Here is a tiny trained network, its code and every weight. The questions are about switching its units off for an input and a target symbol, where a switched-off unit gives its printed mean instead of its output.

import numpy as np


def w(rows, s, z=0):
    codes = np.array(rows[::2]) - 128.0
    scale = np.full(codes.shape[1], s)
    scale[-1] = z or s
    return codes * scale


def f(y):
    return y / 2 * (1 + np.tanh(0.7978845608 * (y + 0.044715 * y**3)))


def softmax(a):
    e = np.exp(a - a.max(-1, keepdims=True))
    return e / e.sum(-1, keepdims=True)


def log_softmax(a):
    a = a - a.max(-1, keepdims=True)
    return a - np.log(np.exp(a).sum(-1, keepdims=True))


def net(x, mask):
    ids = ['ΓΠΣαβεζηθλμτφψ'.index(c) for c in x.split()]
    T = len(ids)
    res = E[ids] + P[:T]
    u = 0
    for l in range(2):
        q, k, v = (res @ M[l].T for M in (Q, K, V))
        z = softmax(np.where(np.tri(T) > 0, q @ k.T / 2**0.5, -1e9)) @ v
        res = res + np.where(mask[u], z, O[l][:, -1]) @ O[l][:, :-1]
        u += 1
        y = f(res @ A[l][:, :-1].T + A[l][:, -1])
        res = res + np.where(mask[u : u + 16], y, B[l][:, -1]) @ B[l][:, :-1]
        u += 16
    return log_softmax(res[-1] @ U[:, :-1].T + U[:, -1])


Q, K, V, O, A, B = {}, {}, {}, {}, {}, {}
E = w([
[135,114,96,134,116,99,169],'Γ',
[140,254,170,194,41,158,104],'Π',
[187,144,105,97,72,178,27],'Σ',
[124,120,111,116,120,72,133],'α',
[219,177,178,123,148,103,40],'β',
[153,111,96,132,110,79,156],'ε',
[116,77,164,23,71,167,76],'ζ',
[168,167,35,168,200,203,113],'η',
[105,119,112,114,122,94,147],'θ',
[104,114,100,127,112,125,181],'λ',
[73,126,102,125,120,144,187],'μ',
[109,172,63,131,72,245,82],'τ',
[187,158,176,84,214,202,35],'φ',
[122,88,68,61,182,230,84],'ψ',
],0.0091)
P = w([
[165,119,151,163,91,163,104],'0',
[91,143,116,167,99,115,39],'1',
[170,209,108,41,84,135,142],'2',
[81,219,100,73,114,91,54],'3',
[220,115,211,127,118,145,205],'4',
[149,43,143,255,88,176,74],'5',
[67,67,203,228,180,84,54],'6',
[152,154,107,144,49,174,84],'7',
[158,217,134,69,60,157,134],'8',
[103,152,219,124,156,93,126],'9',
],0.0047)
Q[0] = w([
[116,113,254,169,192,97,166],'0.h0',
[112,72,78,228,131,185,23],'0.h0',
],0.047)
K[0] = w([
[1,159,99,129,165,70,32],'0.h0',
[160,233,88,3,124,114,186],'0.h0',
],0.041)
V[0] = w([
[44,188,194,121,109,246,149],'0.h0',
[129,172,179,113,156,67,14],'0.h0',
],0.013)
O[0] = w([
[77,188,255,137,102,168,148,213],'0.h0',
[157,146,79,125,53,187,117,255],'0.h0',
],0.0067,0.0024)
A[0] = w([
[82,68,119,144,106,132,130,92],'0.n0',
[111,137,184,107,138,138,146,61],'0.n1',
[119,152,104,132,208,196,132,65],'0.n2',
[169,158,151,153,169,116,108,55],'0.n3',
[103,168,137,185,45,41,194,75],'0.n4',
[86,102,177,148,139,31,223,114],'0.n5',
[68,41,130,119,193,11,245,50],'0.n6',
[114,144,160,127,129,159,90,4],'0.n7',
[90,105,132,127,129,70,204,113],'0.n8',
[193,210,96,194,188,144,101,32],'0.n9',
[162,117,119,95,129,156,132,75],'0.n10',
[100,81,106,126,115,54,179,119],'0.n11',
[145,131,113,128,144,126,95,72],'0.n12',
[60,127,77,160,137,120,213,58],'0.n13',
[83,102,125,148,107,50,175,140],'0.n14',
[92,56,128,39,192,222,107,3],'0.n15',
],0.012,0.0049)
B[0] = w([
[137,190,138,69,119,131,146,82],'0.n0',
[123,131,102,158,95,146,73,149],'0.n1',
[103,128,105,132,168,184,134,169],'0.n2',
[145,180,152,82,89,180,120,99],'0.n3',
[61,141,174,112,105,190,143,243],'0.n4',
[66,177,226,101,184,132,124,183],'0.n5',
[141,54,62,72,153,255,91,176],'0.n6',
[150,105,102,121,149,122,123,137],'0.n7',
[146,122,202,142,152,100,142,119],'0.n8',
[91,160,216,130,136,134,130,251],'0.n9',
[71,141,139,144,151,120,60,137],'0.n10',
[192,109,106,102,186,83,123,145],'0.n11',
[159,161,157,125,100,173,143,104],'0.n12',
[190,112,138,118,125,66,92,81],'0.n13',
[179,133,149,90,158,121,197,158],'0.n14',
[96,101,176,102,96,218,155,213],'0.n15',
],0.021,0.0013)
Q[1] = w([
[39,170,132,112,44,254,119],'1.h0',
[80,173,216,200,116,131,89],'1.h0',
],0.021)
K[1] = w([
[183,14,110,69,1,10,167],'1.h0',
[156,227,163,23,134,66,147],'1.h0',
],0.019)
V[1] = w([
[89,208,117,196,252,173,99],'1.h0',
[116,112,91,252,167,155,62],'1.h0',
],0.0024)
O[1] = w([
[188,239,120,10,163,101,186,126],'1.h0',
[126,250,63,10,137,116,144,3],'1.h0',
],0.002,0.00046)
A[1] = w([
[138,130,106,184,104,17,219,154],'1.n0',
[172,115,151,142,208,43,170,126],'1.n1',
[111,141,192,158,140,40,174,71],'1.n2',
[138,83,166,64,56,95,97,125],'1.n3',
[88,133,5,200,109,118,160,107],'1.n4',
[155,108,146,160,113,139,127,118],'1.n5',
[175,113,12,169,111,89,126,1],'1.n6',
[221,89,56,114,151,97,73,117],'1.n7',
[138,162,181,141,163,151,66,30],'1.n8',
[136,176,118,162,194,119,137,151],'1.n9',
[138,184,77,186,158,159,158,131],'1.n10',
[161,99,128,106,209,148,103,40],'1.n11',
[101,188,161,183,114,112,145,87],'1.n12',
[116,101,99,155,130,72,187,131],'1.n13',
[166,97,78,131,153,41,208,187],'1.n14',
[190,152,127,172,114,79,88,159],'1.n15',
],0.014,0.0077)
B[1] = w([
[122,112,82,186,192,119,70,197],'1.n0',
[105,37,107,135,118,167,114,234],'1.n1',
[127,196,106,101,122,175,140,168],'1.n2',
[164,97,142,171,132,111,92,183],'1.n3',
[165,145,84,134,70,151,161,195],'1.n4',
[116,146,125,98,132,114,130,136],'1.n5',
[110,98,140,2,107,130,32,192],'1.n6',
[78,182,142,186,175,174,115,249],'1.n7',
[181,132,105,115,165,128,151,246],'1.n8',
[154,100,141,127,134,138,146,170],'1.n9',
[127,104,123,152,147,100,147,165],'1.n10',
[149,187,149,164,89,98,87,189],'1.n11',
[80,108,128,127,104,75,133,227],'1.n12',
[136,169,123,114,180,111,138,163],'1.n13',
[166,134,189,84,88,79,214,254],'1.n14',
[114,143,95,123,131,75,145,191],'1.n15',
],0.028,0.0064)
U = w([
[147,176,194,184,119,127,169,70],'Γ',
[33,116,151,120,62,69,147,165],'Π',
[61,208,81,226,208,129,66,214],'Σ',
[136,162,110,57,95,133,76,50],'α',
[216,191,139,115,104,4,136,141],'β',
[169,87,180,48,79,119,185,33],'ε',
[175,59,165,153,108,129,35,230],'ζ',
[111,81,126,191,211,123,212,165],'η',
[95,92,124,47,194,101,94,87],'θ',
[121,167,202,90,129,125,96,6],'λ',
[110,199,142,83,128,122,185,27],'μ',
[156,150,69,186,56,160,194,170],'τ',
[228,187,142,105,202,198,119,190],'φ',
[43,78,122,101,161,248,141,145],'ψ',
],0.0042,0.0026)

Each question gives the input, a string of symbols that net reads in full, and the target symbol t.
The units are the heads (2 rows each of Q, K, V and O) and the neurons (one row each of A and B). Each row of codes is followed by its name. A weight is (code - 128) times the scale printed after its matrix; where a second scale follows, it is the last column's (O, A, B and U).
mask holds one flag per unit, layer by layer, with each layer's heads first. A switched-off unit (its flag False) gives its mean, the last column of its rows in O or B, instead of its output. The means were averaged over made-up inputs and are rounded, as every weight is.
A unit's drop is (log p(t) with every unit on - log p(t) with that unit switched off) / (log p(t) with every unit on - log p(t) with every unit switched off).
The circuit of an input: a set's keep is (log p(t) with only the set's units on - log p(t) with every unit switched off) / (log p(t) with every unit on - log p(t) with every unit switched off). Starting from the 12 units with the biggest drops (on a tie, the unit counted first), units are removed one at a time, each time the one whose removal leaves the highest keep (on an exact tie, the one counted first), for as long as the keep stays at least 0.8.
units of the circuit, in order: the units of the circuit, biggest drop first
unit that matters most: the unit with the biggest drop
k most important neurons: the k neurons with the biggest drops, biggest first
top k neurons in layer l: the k neurons of layer l with the biggest drops, biggest first
input ε ζ ψ β ε, target Σ: 3 most important neurons	0.n6, 1.n14, 1.n0
input Σ Π ψ β Γ α α τ φ, target φ: units of the circuit, in order	1.n8, 1.n12, 0.n3
input β β Π η λ ζ φ ε α, target Σ: units of the circuit, in order	0.n6, 1.n0, 1.n14, 0.n15
input ψ ζ φ μ θ η μ, target φ: units of the circuit, in order	0.h0, 0.n5, 1.n8, 1.n2
input μ ζ μ θ, target φ: units of the circuit, in order	0.h0, 0.n5, 1.n8, 1.n2
input ε ψ λ β α η, target η: most important neuron	0.n9
input Γ η θ β Γ, target ε: 3 most important neurons	1.n14, 0.n5, 0.n6
input λ β ψ Γ θ, target α: 2 most important neurons	1.n6, 1.n4
input η θ θ λ λ λ μ θ Γ, target ζ: top 2 neurons in layer 1	1.n1, 1.n11
input τ φ τ Σ Π α Π μ, target Π: 2 most important neurons	1.n12, 0.n4
input τ ψ Σ θ τ λ, target β: top 2 neurons in layer 0	0.n6, 0.n15
input φ η θ η θ μ ε, target ε: top 3 neurons in layer 1	1.n14, 1.n1, 1.n7
input ε ψ φ β ψ λ Σ ζ β ε, target β: top 2 neurons in layer 1	1.n14, 1.n1
input α ψ ψ, target ψ: unit that matters most	0.n15
input ζ λ τ α μ, target ζ: 2 most important neurons	0.n6, 0.n5
input ψ Γ β β Γ, target Γ: 2 most important neurons	1.n14, 0.n6
input θ λ ε, target η: 3 most important neurons	1.n14, 1.n0, 1.n1
input φ Σ τ α α θ, target μ: top 3 neurons in layer 1	1.n2, 1.n12, 1.n8
input λ Π α ψ η τ ε θ λ α, target λ: 2 most important neurons	1.n14, 1.n7
input λ Π α Σ Σ η ψ Γ λ, target ε: top 2 neurons in layer 0	0.n5, 0.n6
input Σ ζ α α Σ ε β, target β: most important neuron	0.n9
input α Σ ζ, target ζ: 2 most important neurons	1.n3, 0.n15
input Γ ψ ζ Σ η λ, target Σ: 2 most important neurons	1.n0, 0.n6
